Each row has a hidden value. The values are split into ranges, and the group after each row names the range that its value falls in. Each part has its own value, ranges and names.
[ 15   3   3  -9   1   1  -1   0 -14   4   9  -4   3  -8   2  -3   0  -4
   3   3   0   1 -21   2  21  15  -2  -4   2 -10   4   5  -1   4   3  17
   1  -6   4   1 -21  14   5   9  -3  -1  -1  -5   9  -1   2   8  -1   4
   6  17  -2  -4  -3  -5  -1   1  -8   5  -7  -2  -7   1   3   3   8 -11] | [73]
[-42  -1  -2  17   3  -9   4  -6   2   5   4   4  -1 -23   7   8  -5   4
   1   2   1  -1   8  -2  -7  -2   0   0   1   4  -2  -1   6 -13   1 -12
  18 -12  -6   0   0 -11  -5  -2   8   1   5   6  -6   0  -2 -19  -9   0
  -4 -10 -13   6  -2   8 -11 -12   6  -7   1  -4  -2   1   8   3  -9   7] | [75]
[-46  -4  -8   3  -5   5  -3   2  32 -10  14   2  -7  33  -4   4   6   5
  -5  -3   3  -2  38   0 -38 -21   4   0  -1  22  -2  -5   2   0  -8 -23
 -15   9 -20  -1  34 -13  -9 -11  11   2  -3  13 -14   8  -2 -13  14  -3
  -7 -27   9   8   1   7   5  -2   5   2   9  -2  12   2  -3  -4 -13   6] | [72]
[ -2  -3   4   9   5  -4  -3  -4 -13   3  63   0   3  -7  -3  -4   1  -3
  -1  -4   0  -4 -14   1  18  10  -3   3  10  -4   3   3  -1  -5   5  15
  10 -20  -8  -3 -32   3   3   8   3  -3  -6  -1   7  -6   1   7   0   5
   2   1   1   4  -6   0  -7  -9   1  -2 -12  -8  -7   6   1   6   3  -4] | [75]
[-15   2   3  17   2  -4   0  -8 -20   6  36   2   4 -21   1   3  -3  -1
   1   0   1  -2 -10  -1  12   4  -2   6   6   0  -1   0   1 -11   5   0
   9  -9  -5  -2 -16  -3   1   4   5  -2  -4   2   3  -8   1  -1  -2   4
   1  12  -4   5  -2   3 -11  -9   1 -10  -5  -8  -4   5  -1   5  -5   0] | [73]
[ -8   2   2  19  -4  -8  -2  -8 -11   6  55   1  10  -8 -10   4   1   0
  -4   1   3  -1  -9   0  10   2  -2  10  10   2   1  -2  -4  -4   4  -3
   6  -4  -9  -4 -10  -6   1   0  -2  -3 -10  -3   4  -8  -1   0   0   2
   1   9  -5   5   0   3  -8 -10   0 -11  -2   1  -1   2  -5   6  -5   1] | [75]
[-22  -1  -3  20   9 -20   0  -3 -24   2  -9   0   3 -43   1  -5  -1   3
  -4 -16   3   6   7  -1  -4  -7   3  14  12  -1   1   2  -5   0  -7  -6
 -15  -4   0  -1  30  -9   4 -13  -6   1   8 -13  -1  -2  -8 -15   8  -1
   0   6  -3   0   2   1   3  16   0 -21   5   6  -7 -12  19   0  -1  -5] | [72]
[ -4   3   4  24   1   1   2  -7 -18   8  18   2   7 -27  -3   9  -7  -2
   4   4  -2  -2 -20  -4  13   8  -3   1  -2  -7   0   2   1 -11  11   2
  26 -10  14  -1 -33  -2   0   6   5  -1  -5   0   4 -10   5   3 -18   2
   4   8  -7   2  -1   3 -17 -15   0  -1  -8  -3  -5   2  -8   6  -2   6] | [75]
[-32  -2   1  10  14  -6   2  -6 -23   8  10   3  -2 -41   5  -5   1  -2
   1  -4   1  -1 -11   1  23   7  -1   9   5   1  -2   0   3 -14   0   0
  17  -8 -12  -1 -14   2   0   2   2  -3   2   0   0  -7  -4  -2   2   4
  -3  24  -2   3  -4   3  -8  -5   3 -15  -8 -11 -10   7  12   5   1  -6] | [74]
[-38  -4  -4  11  12  -7  -3  -1 -17  -8  22   1  -5 -22   4  -6  -4  -1
   2  -9  -2   0   4  -4  -8  -2   0   2   7  -1   0   4   1  -7   2   1
  -1 -24   1  -2  -6  -6   1  -1  14   2   7   2  -2   1  -2  -4   9   5
   2  -6  12   5  -2   3  -2   7   2  -6  -3  -9  -5   4  11  -1  -1  -2] | [73]
[ 41   6   2 -19  -1   8  -3   5 -16  -7 -25  -7   3   5   2  -4  -6  -7
   5   0  -4   3 -26  -1   5  11   0 -11  -2 -17   5   9  -3  12   6  24
 -13  -2  30   2 -12  17   8   9   3   3   1  -4   9   1   9  14   1   4
  13  16   6  -6   1 -10   8  11 -10  15  -4   2  -7  -2  -6  -2  14 -10] | [72]

[  0  16 -23   1   3  -2  -9  35   4  -4 -19  -4  -1 -19  -6 -12  -2 -15
 -14 -10  -3 -16  14   0   6   6  17   3  25   5  18   1  -4 -14  -1 -14
 -11   0  12  15   6 -15   5   7  36  -3  -1 -26   8 -20  -6  19  13   4
  10 -15  28  -9   0  -1  -1  10   0   9 -27  -9   0   3   6   0 -13  -1
  35 -11   6  14 -44  14 -10  -4  -1   4 -23  -1   0  -5   2   0 -18  17
  -2 -12] | Q697
[ -1 -21  13   2   6  -2 -11  16   7 -17  11  10  21   2  -3   7  -2 -11
   3  -9   0   1   1   2  -5   4   6  19   6   9  21  18 -19 -18   0   2
  13  25  -6  25  -4   8   7  25  35  -3   3 -10  -8   3   0  -4 -19  11
  13   7   4  -2   1 -19   9  -7  16   4  -5 -12 -37  16   9  -9  10   6
 -18 -11  -2   5  18  12  16   0   0   2  11 -10   8  -3   1  10  -9  -2
  -4 -18] | Q580
[  3 -14  -9  -1  15   3 -18  -2  -1 -12   9   1  14 -17  -8 -22   2 -14
 -19 -23 -19 -19   2   3  -3  11  20  15  28  11  15   4 -26 -16 -10  -6
  -8  12   4  11   7  -8   6  -9  50  -6  -3 -33   6 -31  -4  24  24   1
  18  -6  34  -5 -10  30   4   1  -9  12 -26  -4  -1   8   7   3 -16   4
  21 -23  15  23 -47  20 -15   1  -1   5 -28   5   0   2   3  -3 -15  11
   0 -24] | Q697
[  6  -5   9  -3  11   2 -15  -6  10  -7   8   2  -7 -11 -28 -17   4 -16
 -14 -22 -15 -17  -3   1  -1   7   8   9  -5   9  19  21 -49 -13 -25  -1
  -4  42   9  17   2  -9  -1   2  57   0  -2 -26   2 -18  10  24  12   0
  11  -7  13   4  -2  25  -2  -6  -2   7 -10  -3 -15  11  23  -3 -11   4
  -7 -22   2  18 -14  24   6   1   0   1   1  -2  18   0  -3  -5  -7  12
   3 -24] | Q580
[  0  -5  -8  -2   3   0  -6  -9  -2  -4   5  -2   5 -16  15  -6  -1  11
  -9 -10 -18  -2  10   8  -4   1   6  -9   4  11  -2  -3   1  -6  -7  -3
  -8  15   3  -9  -3  -7  -1  -4  24  -8   2 -15  -6  -1  -5   2  -2   3
  15   0   9   2 -11  21  -3  -3 -19   4  -6   2   6   3 -15   3  -6   0
  18 -13   8  12  -4  -9 -10  -1   0   1 -17   2 -11   1  -2   2  -9   1
  -8 -14] | Q983
[  4  -5  -2  -2  -2   2 -15 -34  -5 -10  26  16  31  19  -7   4   2  15
  14  10  -1   9 -21  -1  -3  11   6  21  -3   6  -5   5 -46   2  -3   5
   7   7 -11  20   0   9   6  -9  -9  -2   5   0   0  15  -8 -10 -21   7
   4  21  -2   1 -19  34  16 -12  -9  -1  22  -1 -17 -11   1  -2  -1   9
 -22   4  -4  -3  17  -4   7   5  -9   1  16   7   9  -4  10   6   6 -11
   9  -1] | Q414
[  5  -6  10   0   2   2  -3 -35  -4   0  27  10   8   5   8  -1   0  36
   0  11  -6  12  -7   1 -10   0  -2   2 -12   7 -11  -1 -11   3  -7   4
   3  14  -7  -4  -1   6   1  -7  -6  -2  -1   7  -6   9   0  -6 -11  -1
   2  15  -8   7  -1  13   1 -14  -7  -5  19   4   2  -1 -20   2   2   3
  -8  -2   0   2  18  -4  -3   5   0  -1   8   4  -3   4   6   3   8 -13
   0   2] | Q414
[  4  17 -20   2 -13  -5 -14 -30  12  -2  -4  11  15  14 -28  24   3  24
  21  14  16  -1  -8   0  18   8  -3   7  -1  -5   5   8 -23  -3  -5  -1
   5 -12  13  34   6  -6   8  -3  22  14   1 -15  11  21  -7  -4   3  20
  -5  -2   7  -2 -10  -6   7  -4  16   1  18  -3 -13 -28  36  -6  -3   5
 -13  27 -12   2  45  13  10  -4 -16   0  24   4  22 -12  14  13   1  12
  10   8] | Q414
[-11   0   2  -7  -8   2  11  38  -9   9 -15  -3  14  -3  12  11  -2   2
   8  -2  -5   2   2   5  -7  -1   3 -16  -9   4  -6  -2  18  -6  17  -1
  -1   2   0 -20  -8  -2 -16   3 -20  -5  10  17 -12  14   1 -15 -20  -6
   7   5 -10  -3 -18  39   3   5  -7   0   2   1   0   8  -2   0   9  -3
   0  -3   7 -13  28 -22   7   1   1   3  -2  -4  -6  -6 -10  -9  -3   0
  -8 -11] | Q580
[ -1  -3   4   0   5   1 -11  15   8 -13  -1   7  15   4 -19  -7   1 -14
  -2 -11   2 -10   2  -5   6   5   8  20  -3   4  15  15 -33 -18  -3  -1
   0  24   2  35   5   3   5  11  38   6  -2 -11   1   0   1  10   0   7
  -2 -10  14   0   1 -12   5  -1  14   5 -16 -12 -23   6  27  -6   1   3
 -14 -10  -4  11   4  20   9   0   0   4  12  -4  16  -1   5   2  -7   4
   5 -16] | Q983
[  6  -7   5   2  13  -3   3  14  10  18 -12  -5 -12 -11  -5  28   2 -11
   3 -12  -7   3  -6   9  10  -3  -9 -20  24  -6   3   4  63   1   1  10
  16 -32  13 -15  -4  -4  -1  -1  -2  -4  -1   0  -7 -26  16  -5  17   3
   1   0  -5 -10   9  -9  -4  -2  27  -1   0   4   5  11  11  -3 -10   0
 -10   3  -2  11 -13  -7   8  -3  -2  -4  -6 -10   8  -4  -2   2   3  13
  -2   1] | Q580
